The symbols move the items like this.
fl: α>sg, γ>fr, λ>ql, τ>zr
fj: α>mq, γ>bq, λ>dn, τ>dt
pq: α>bf, γ>fj, λ>mr, τ>dc
bg: α>sn, γ>mm, λ>sz, τ>fr
qr: α>jp, γ>dh, λ>mn, τ>ls
sn: α>gf, γ>gd, λ>sl, τ>bb
fg: α>cd, γ>cg, λ>rg, τ>bd
hl: α>jl, γ>jz, λ>bn, τ>td
cj: α>pr, γ>cd, λ>pz, τ>mp
jt: α>zs, γ>pq, λ>qh, τ>ch
pm: α>sj, γ>gf, λ>bg, τ>rh
bb: α>lt, γ>qh, λ>pg, τ>mm
zd: α>zq, γ>cc, λ>jl, τ>zz
sq: α>pz, γ>rg, λ>zq, τ>mb
gq: α>zc, γ>tj, λ>dj, τ>ft
hg: α>jh, γ>zs, λ>lt, τ>ld
jm: α>tl, γ>mb, λ>sd, τ>qs
mz: α>fq, γ>bt, λ>dc, τ>bf
mb: α>gt, γ>hn, λ>bc, τ>lq
zb: α>fm, γ>bg, λ>gm, τ>fl
zq: α>lq, γ>qf, λ>hj, τ>bc
rt: α>gp, γ>nc, λ>cj, τ>rd
lc: α>pg, γ>pm, λ>zb, τ>qj
fp: α>dz, γ>cz, λ>pq, τ>mz
lq: α>rg, γ>dm, λ>cc, τ>gz
zs: α>fp, γ>bf, λ>ph, τ>ff
tj: α>hl, γ>cm, λ>jp, τ>rm
mn: α>th, γ>ft, λ>fz, τ>rr
fr: α>bb, γ>ct, λ>lc, τ>sl
ct: α>qh, γ>rn, λ>pm, τ>tc
qm: α>fd, γ>gm, λ>bd, τ>cd
mc: α>mn, γ>bp, λ>cz, τ>sr
gs: α>tj, γ>bn, λ>qr, τ>gh
tb: α>zn, γ>gr, λ>hq, τ>qq
sb: α>cg, γ>zp, λ>dm, τ>rt
mr: α>ds, γ>dn, λ>ld, τ>jh
bc: α>gz, γ>rq, λ>dp, τ>cc
jl: α>hj, γ>jm, λ>cm, τ>pc
hq: α>dr, γ>td, λ>gh, τ>tj
rd: α>zp, γ>fd, λ>mp, τ>pr
hh: α>qs, γ>zq, λ>zt, τ>sd
cc: α>qf, γ>hd, λ>jm, τ>mf
qh: α>ph, γ>mr, λ>sj, τ>tp
gt: α>bd, γ>rt, λ>gz, τ>rg
zr: α>bg, γ>sl, λ>tz, τ>pf
zz: α>bc, γ>mf, λ>pc, τ>hj
td: α>pc, γ>hh, λ>pp, τ>cm
bq: α>tr, γ>rr, λ>fq, τ>mc
jz: α>jm, γ>zf, λ>zn, τ>hh
sl: α>mm, γ>tc, λ>qj, τ>pg
bt: α>gl, γ>pn, λ>dt, τ>mq
dr: α>gr, γ>pc, λ>rm, τ>hl
gr: α>zz, γ>dp, λ>td, τ>jl
ph: α>pq, γ>ds, λ>rn, τ>rl
pg: α>ct, γ>sj, λ>fm, τ>jf
th: α>dh, γ>hq, λ>bp, τ>gq
jh: α>ns, γ>fp, λ>jt, τ>nr
sj: α>rn, γ>ld, λ>sn, τ>ht
dn: α>tt, γ>fq, λ>ff, τ>fp
dz: α>mc, γ>fz, λ>bf, τ>fq
nc: α>md, γ>fl, λ>cd, τ>fd
dt: α>lb, γ>mc, λ>fp, τ>tt
bp: α>ft, γ>gh, λ>qn, τ>dj
jf: α>tc, γ>ht, λ>sg, τ>pm
gl: α>dj, γ>qr, λ>lb, τ>qn
zt: α>zd, γ>hj, λ>hl, τ>gr
tr: α>ls, γ>gq, λ>sr, τ>mn
qj: α>jf, γ>rh, λ>fl, τ>fm
bd: α>gn, γ>gp, λ>hn, τ>sb
mm: α>gd, γ>tp, λ>jf, τ>ct
mq: α>qn, γ>tr, λ>tt, τ>lb
pz: α>fg, γ>sb, λ>lq, τ>gt
gd: α>ch, γ>rl, λ>tc, τ>qh
dj: α>gs, γ>jp, λ>pn, τ>bl
fd: α>zb, γ>zr, λ>gn, τ>nt
mf: α>rq, γ>pz, λ>qs, τ>tl
ql: α>pf, γ>lc, λ>zp, τ>tz
pr: α>nc, γ>nt, λ>fg, τ>qm
ch: α>ff, γ>dc, λ>tp, τ>ph
ht: α>hg, γ>jt, λ>bb, τ>gf
qf: α>dm, γ>mp, λ>tl, τ>rq
rh: α>ht, γ>lt, λ>fr, τ>sn
nr: α>dn, γ>mz, λ>ch, τ>zs
tl: α>hd, γ>gt, λ>zf, τ>sq
dm: α>rd, γ>qm, λ>hd, τ>cj
lb: α>pn, γ>mn, λ>dz, τ>bq
pn: α>qr, γ>th, λ>mc, τ>tr
gf: α>ld, γ>ch, λ>mm, τ>lt
rg: α>sb, γ>rd, λ>qf, τ>hn
sg: α>rh, γ>bb, λ>pf, τ>bg
cg: α>ql, γ>hr, λ>rd, τ>gp
dc: α>jn, γ>dt, λ>jh, τ>ds
hd: α>mp, γ>bd, λ>mb, τ>pz
ns: α>dt, γ>dz, λ>zs, τ>dn
qn: α>bl, γ>ls, λ>bq, τ>pn
rn: α>mr, γ>nr, λ>gf, τ>hg
fz: α>bp, γ>bl, λ>mq, τ>gl
qq: α>zt, γ>jl, λ>tj, τ>dr
hr: α>lc, γ>fm, λ>fd, τ>md
zf: α>mb, γ>gz, λ>zz, τ>zq
hj: α>cc, γ>tl, λ>jz, τ>dp
tt: α>bq, γ>sr, λ>mz, τ>dz
ls: α>cq, γ>zc, λ>rr, τ>th
cq: α>pp, γ>qq, λ>gq, τ>dh
mp: α>qm, γ>gn, λ>gt, τ>fg
fq: α>sr, γ>gl, λ>jn, τ>cz
dh: α>tb, γ>dr, λ>ft, τ>zc
sr: α>rr, γ>dj, λ>bt, τ>fz
zp: α>hr, γ>zb, λ>qm, τ>nc
ld: α>nr, γ>ff, λ>gd, τ>jt
rm: α>td, γ>dq, λ>cq, τ>bn
gm: α>zr, γ>sz, λ>gp, τ>ql
gz: α>hn, γ>cj, λ>mf, τ>qf
jn: α>bt, γ>lb, λ>ns, τ>fj
zc: α>qq, γ>hl, λ>gs, τ>hq
fm: α>pm, γ>sn, λ>zr, τ>sg
sd: α>zf, γ>bc, λ>gr, τ>zd
bn: α>cm, γ>zn, λ>dh, τ>pp
tc: α>tp, γ>hg, λ>rh, τ>sj
gp: α>tz, γ>md, λ>pr, τ>zp
qs: α>sq, γ>lq, λ>zd, τ>zf
bf: α>cz, γ>mq, λ>ds, τ>jn
jp: α>bn, γ>tb, λ>th, τ>cq
cm: α>jz, γ>sd, λ>tb, τ>dq
cz: α>fz, γ>qn, λ>fj, τ>bt
dq: α>hh, γ>zd, λ>qq, τ>zn
hn: α>rt, γ>pr, λ>rq, τ>dm
rl: α>dc, γ>ns, λ>hg, τ>mr
gn: α>gm, γ>tz, λ>rt, τ>cg
tp: α>rl, γ>jh, λ>ht, τ>rn
lt: α>jt, γ>ph, λ>ct, τ>gd
nt: α>fl, γ>pf, λ>cg, τ>gm
rq: α>cj, γ>fg, λ>sq, τ>hd
cd: α>nt, γ>ql, λ>sb, τ>gn
pc: α>dp, γ>qs, λ>dq, τ>jz
md: α>qj, γ>sg, λ>nt, τ>zb
dp: α>mf, γ>sq, λ>hh, τ>jm
bl: α>gh, γ>cq, λ>tr, τ>qr
gh: α>rm, γ>pp, λ>ls, τ>jp
ds: α>fj, γ>tt, λ>nr, τ>ns
ff: α>mz, γ>jn, λ>rl, τ>pq
tz: α>sz, γ>qj, λ>nc, τ>hr
ft: α>hq, γ>rm, λ>bl, τ>gs
pf: α>fr, γ>pg, λ>hr, τ>sz
pp: α>dq, γ>zt, λ>zc, τ>tb
rr: α>gq, γ>gs, λ>gl, τ>bp
sz: α>sl, γ>jf, λ>md, τ>lc
zn: α>sd, γ>zz, λ>dr, τ>zt

The rows follow the links: the fewer symbols apart two items are, the more alike their rows tend to be.

Each row is also shifted at random along 7 hidden directions that mean nothing.

Name the item of each row.
  47    22    11   -36   -14   -40     3    57    -8    42   -22    18     7   -53    -7    28    -6    12    23    18   -92     7    30    23   -77     5    90   -72   -12   -46   -35    13   -15   -62   -18    37    -8    30     0; item ch
  -9    -1    76    13   -23    -5   -32    -7   -62    26    33   -12     1    48    14   -48   -13   -30   -50   -28   -24   -21    -5    27   -14    37   -12   -19   -24    -6    -7    32    84    -1    22    40   -59    -8    32; item jn
  81    17    47   -20    -4   -17   -10    52   -32    30     3   -31   -24    -3     2    -5     3    29    -7   -14   -72     8    33    16   -23    51    36   -63   -34   -56   -39     1    -9   -22   -31    33   -42    40     4; item rl
  20    21   -17   -29    20    21     9    36    37    14   -20    10    -9    19    -5     5    -1   -22   -23   -32   -48    29    26    23   -38   -11   -31   -40   -13   -16   -33    20   -33    -4    -4    21    23    52    18; item ql
  46    -5   -17     4    -3    -6     9    20    30     6     5    49     3     7    11     2   -24    -1     2     7   -55   -24   -10   -34   -25   -21    14    16     9     5   -30    24   -15     8    25     9    19     5   -13; item dt
 -16     8    -1   -34    -3     2    -1   -66    -4     0   -30    23    18     9   -23   -34    11   -45   -18    13    38    35    24    39   -30   -35   -15   -27    -5    -6   -24     3    55   -17    51    -8    24    20    43; item cd
  37    31    45    17     4     7   -11    74   -32     0    11    24   -74   -60    11     5    39    30     2   -22    30   -15   -31   -77    21    41    28    16   -13     3   -54    -1    33    61   -16   -51   -54    32   -82; item bp
 -57     1    20    49     7    22    -3    50     0   -39    53   -30   -99    40    68    14    -3    72    -1   -43   -47   -39    19   -54    93    47   -25     9   -26   -21   -17   -22   -61    55   -19    16   -59     3    -9; item ld
 -25    16    16    26     1    -9    -9    26   -27    16   -18    -1   -14   -31   -30    70    17    33    30   -25   -31    -6   -45     7    34    36    62    31     1    31    52   -17    16    -9   -23   -32   -35    17    -8; item jz
  71   -32    -5     8    -5   -15     3   -36   -18   -21    -9    25    -9    15     1    13   -22    50    26    28   -10   -17    -9   -41    57    -5    55    51    -3    -2    14   -18    30   -16    37    -4    -3   -16     3; item mz
 -28     8   -27    44   -17   -21     7   -37    34    -8    17    -3    39    13     4     1   -15    -1    -1    11    15   -35    -7    -2   -10   -36   -39    27    40    14    -8     3   -52    22    12   -30    28   -17    11; item rm
  15    22    33    25     1     3   -11    28     5    35    20   -48     5    33   -23     6     8    -3   -16   -51   -85    -8   -17    45   -14    58   -27   -21    -9     7     5     2   -41    25   -36    -9   -28    39    18; item zt
 -69   -17     0   -49   -25   -36    -3     3   -24    38   -17    29    44   -53    -8    20   -18   -35    40    49   -68    12    13    62   -81   -16   112   -62    -3    -9    45    13    42  -103     2    70     4   -42    27; item mm
  85     0   -17    -7    -5   -26     7     3    -8    -6   -31    37     8   -21     2    22   -19    31     6    25    24    -4    10   -40    -1   -39    42    23    10   -21   -24    10    17   -32    21     1    16     7   -13; item ds
  27    19   -41     1    30    30    19     8    41   -40   -22    -8   -39    13     8    13    15    32   -13   -20    65    24    27   -38    50   -27   -67    18     1   -17   -36   -18   -57    38    -7   -35    30    43   -13; item qm
  -7   -19    36    -6    14    33   -13   -42   -29   -11    10   -27   -29    19   -25   -35    35    -9     3   -11    20    20   -24    12    53    57   -13    13   -27    28    29   -34    52    40     7   -33   -30     0    -1; item mf
   6     7    -3    -6     3     0    -1     0    11    28   -13    -1    37    -7   -37    10     6   -31     3    -8   -26    11   -26    37   -37     7     5    -3     9    26    23     8     0    -7   -11   -14    14    12     5; item zz
  -9   -21   -41     4    30    50    14   -39    35   -60    -6    24   -43    63    25   -15    -7     9   -21   -15    61    10    11   -50    82   -37   -75    56    -5    13    -8    -8    -1    43    46   -10    31     3    10; item md
  -8     2   -15    31   -19   -24     1    -1    14     3    27   -40    60    -4    16   -16   -18   -12   -15    17    58   -28     1     3   -34   -25   -54     6    40    -5     2    17   -53     3   -33     2    21   -43   -14; item th
  90   -14    27   -63    -3     5    -8   -36   -26     9     0   -26    36    22     2  -104     0   -58   -54    27    73    39    51    28   -59   -10   -57   -63   -21   -51   -53    22    54   -18    14    42    16    -6    13; item gf
  42    28    -3     8    -4    -8     4    69    29    25    24   -17    29   -26    14   -20    -1   -25   -28    -8    14   -16     1   -15   -75    -6   -52   -27    23   -14   -52    37   -64    27   -48     0    14     5   -48; item dj
  -1   -18   -32   -22    16    22    15    43    51     1    25   -26     5    30    33   -19   -23   -16   -10    -3   -51     7    35    12   -30    -2   -50   -41    -6   -23    -5    16   -87    -3   -37    62    30   -14     1; item sn
  -4   -20    24   -25    10    31    -6   -73   -14   -14     4     2   -12    15   -28   -65    35   -40    -3    11    39    27   -14    13    21    25   -23     4   -21    26     1   -26    68    42    39   -40    -2    -1     6; item mb
  28     2   -26   -32    26    28    14    21    25   -12   -34    48   -38    -2    -4    19     5     3     6   -10   -18    29     6   -25    12   -18    13     5   -16     2   -18     1     8     1    22     0    21    39    -7; item fl
   8     7    15    18    13    26    -7     5    13    13    22   -51    17    51   -13   -24     5   -27   -38   -46    -3     2   -17    30     0    33   -86     1     0    18    11    10   -28    41   -29    -8    -4    14    10; item zd
 -41   -51   -21   -22    16    45    15   -62    65   -17    35    31   -23    97    11   -54   -22   -37    11     2  -148    -2    10    25    13    12   -26   -12   -30    24     4   -12   -28    33    67    35    30    -6    59; item sz
  52    20    29     6   -18   -32    -8   -13   -12    38     2   -35    46    -3   -35   -12     5    -8    -6     1   -33    -3    -1    49   -48    23     4   -32     6   -14   -13     0   -13    -9   -17   -17    -8    21    18; item bn
 -63    27    29    -8    -6     8   -11    88     0    27    37   -30   -13     4    47   -22    -6   -35   -45   -38   -36    -3    37    28   -67    18   -47   -82   -16   -36   -36    43   -36    -3   -48    70   -27     5     0; item ht
 -57    25    -3     1    11    38     2   -23    37   -19    18    -5   -20    49    19   -58    15   -49   -56   -34    42    13    32    11   -13   -23  -120   -28    -3    -6   -63    15   -20    61    25   -13    18    30    24; item rt
  33   -40    46    20    -4     8   -16   -22   -38    -8    40   -21   -28    35     6   -29    -2    26    12     1   -42   -26   -29   -19    62    67    25    30   -26    15    30   -23    37    27     8     2   -49   -29    -6; item mc
 -42    28     7   -25    -7   -13    -6    10    -9    34   -18   -42    49   -24   -21    -2    12   -43   -20    -4    29    33    27    77   -72    -8   -21   -67     6   -22     7    14    -8   -44   -40    20     8     8    24; item cj
 -12   -11    11     2     8     9    -2    -8     3    18     3    -8    -2     5   -37    18    14    -2    32   -11   -85     4   -36    33    11    49    37     4   -11    36    46   -24    -4     8    -9   -18   -12     9    11; item dp
  82    10    -1    12     7     3     1    53     5    -1    15   -29    13   -15    17   -20     0     4   -31    -7    83    -9    -4   -47   -12    -2   -62    15    17   -14   -30    23   -33    31   -48    -9     6    -7   -61; item tr
  70   -35   -11    11    -6   -14     5   -25    13     0    21   -34    36    63    10   -13   -44    23    -3    12   -56   -21    15    13    11     6   -14     9     1   -20    18     0   -47   -21    -1    41    14   -24    34; item fp
  46   -26    10   -39    13    10    -4     8   -42   -12   -18   -23   -15   -13     3    -6     5    19     6    16    51    33    18    -8    34    19    27    -7   -26   -24    28   -15    43   -36   -19    31   -15   -17   -13; item rh
 -54     2    30   -18    10    29   -15    31   -37     0    -4    11   -40     6    18    -4     8   -20   -26   -33    20    19     2     2    16    16    -2   -13   -29     2    11    17    71    -8     3    35   -35     5     2; item fm
  21     1   -16     4    -9   -17     6    43    26    23     4    44    19   -14     8    21   -26    -8     9     7   -69   -27   -17   -17   -49   -19    35     4    15     8   -11    33   -21   -13     3    22    16    -4   -16; item fq
 -54    39    -5    29     0    -7     4    57    32    30    -4    38   -15   -28   -17    64     9     1    23   -36  -107   -21   -40     6   -30    12    40     2    12    36    -1    10   -40    18   -10   -29    -9    41    -9; item jl
 102    13    30   -15    -6    -9    -2   -19    -1    17     9     4     7   -15   -23   -63    25   -21   -11    18     5     2     0   -10   -44    17   -12   -24    -4   -14   -75    -3    14    43    17   -45     1    30   -24; item gs
  63    -4   -58   -29    21     5    23    13    55    13   -28   -20    60   -23   -36    12     2   -21    12    18    22    32    -3    19   -45   -24   -28    -3    26     7    19     1   -72   -14   -45   -12    68     3   -21; item cc
-154     2   -53    44     1    -1    11    16    35   -22    -1    -8    -9    18    31    91   -28    39    25   -23   -41   -21     7    16    48   -30     3    25    21    16    70    -8   -78   -32   -21    28     9   -21    40; item nc
  37   -24    31     1   -21   -16    -5  -101    -6     2    31    -3    23    30   -24   -76     7   -21    11    40   -38   -17    -7    22   -11    25     4    -6    -6     7   -23   -26    27    33    55   -35    -1   -15    27; item jp

From each start, follow one symbol. Which item do you reach?
Answer with the item's name.
start  -11    -8   -18   -33    24    36    16    41    35   -15    -5    73   -75   -17    18     5    12     1    27    -2   -71    11     1   -49     9     2    40    -7   -26    10   -34    -4     1    26    30     5     6    27   -30
τ: jf
start   96   -21    28    -4     1    10    -8   -41   -28   -18     4    30   -20    35     4   -53    -5     2   -25     7    38    -7    -8   -47    35     2   -11    38   -16    -1   -37     5    78    31    58   -13   -11     3    -7
τ: dt
start  -39    -1    54     6     5    15   -25     7   -53    14    12   -96   -13    66     0     5     1    14   -32   -58   -33    20    23    78    43    72   -31   -40   -41   -23    57   -12     9   -27   -46    52   -61    11    62
τ: gm
start  -10    42    37     6   -22   -25   -14    43   -36    28    -1    26     6   -73     0    -7    22   -26   -17     2    58   -13   -18   -19   -64    -7    21   -18    15    -1   -47    31    50     8    -9   -25   -26     7   -48
γ: zc
start   52    -1   -14   -15    -6   -11    13     6    47    15    20     4    18    36    18   -34   -29   -12   -12    11   -92   -12    41    13   -60   -13   -22   -50    -3   -39   -59    18   -69    -2    12    38    28    16    24
τ: jh
start   -5    15    30    12   -12    -8    -9    29   -18     3    17     7   -37    10    29    -2    -6    20   -13   -18   -41   -20    19   -14     2    13    13   -22   -17   -27   -39    11     6     4     9    21   -37    17     7
λ: jt
start  -35   -29    35   -23    -5     3   -17   -10   -59    -5     7   -29   -12     2    14   -16     0     2     2    10    21    15    14    22    28    32    33   -20   -30   -15    46   -10    64   -41    -9    49   -39   -39    14
α: lt
start    5     1    -8   -16    13    21     4    -9    22     9    -5     3    18    -1   -27   -21    17   -42    -6    -5     9    19   -19    17   -25     2   -31    -1     4    26     2     3     2    24    -1   -23    22     9    -9
γ: qf
start  -47   -34   -54   -25     7     8    18    -7    42   -10    -9    32    20     7    12    19   -30   -16    26    27   -43     7     8    10   -13   -39    22     1     7    12    40     7   -25   -41    13    48    46   -35    17
λ: sz
start   20    -1    -9   -33    13    17     0    -1     2     6   -24    -6    19    28    -5   -13    -9   -32   -34   -15    26    35    23    30   -20   -20   -39   -21   -10   -13     2    21    20   -28     1    35    21    14    26
α: fm
start  -29    15    32    15   -14     2    -8   -61     7    10    12    65   -19    18   -25   -37    20   -40    -1    -7   -67   -21   -32     4   -19     5    13     7    -5    40   -49    -1    57    58    85   -58   -11    35    23
γ: hh
start   -6    -5    12    33   -16   -14    -5   -55    13    14    28   -39    42    54   -18   -21   -12   -10    -7    -5   -58   -23    -8    49    -8    20   -32    -1    10    12    14    -9   -35    15     7   -12     1    -6    46
γ: pc
start   -1    -2   -19     2   -12   -13     5   -27     2   -28    -2    36     1     2    32   -19   -19     2   -16    27    66   -13    27   -39     0   -59   -15    13    14   -21   -42    15    18    -6    42     8    20   -17     1
τ: rl
start  -62     6   -16    37   -30   -41     2   -50     2    -4    -1    37    29   -35    -8    27    -5     7    34    36    11   -37   -24    -8    -7   -40    47    35    38    27     9    -8     9    -7    35   -41    11   -28     6
τ: tj
start  -47   -23   -49    -7    -2   -17    12   -71     5   -24   -39    11    26     2   -17    47   -17    25    41    36    12    14    11    26    40   -44    48    27    14     7    64   -31     3   -63    28     2    34   -25    49
γ: md
start   -1    13    -7   -18    14     8     7    -4     4    -8   -33    15   -37    -7   -18    30    18    24    19    -8   -27    26    14     6    25     4    32   -10   -18    -8    -5   -25     2    -9    12   -17    -1    43    16
α: ql
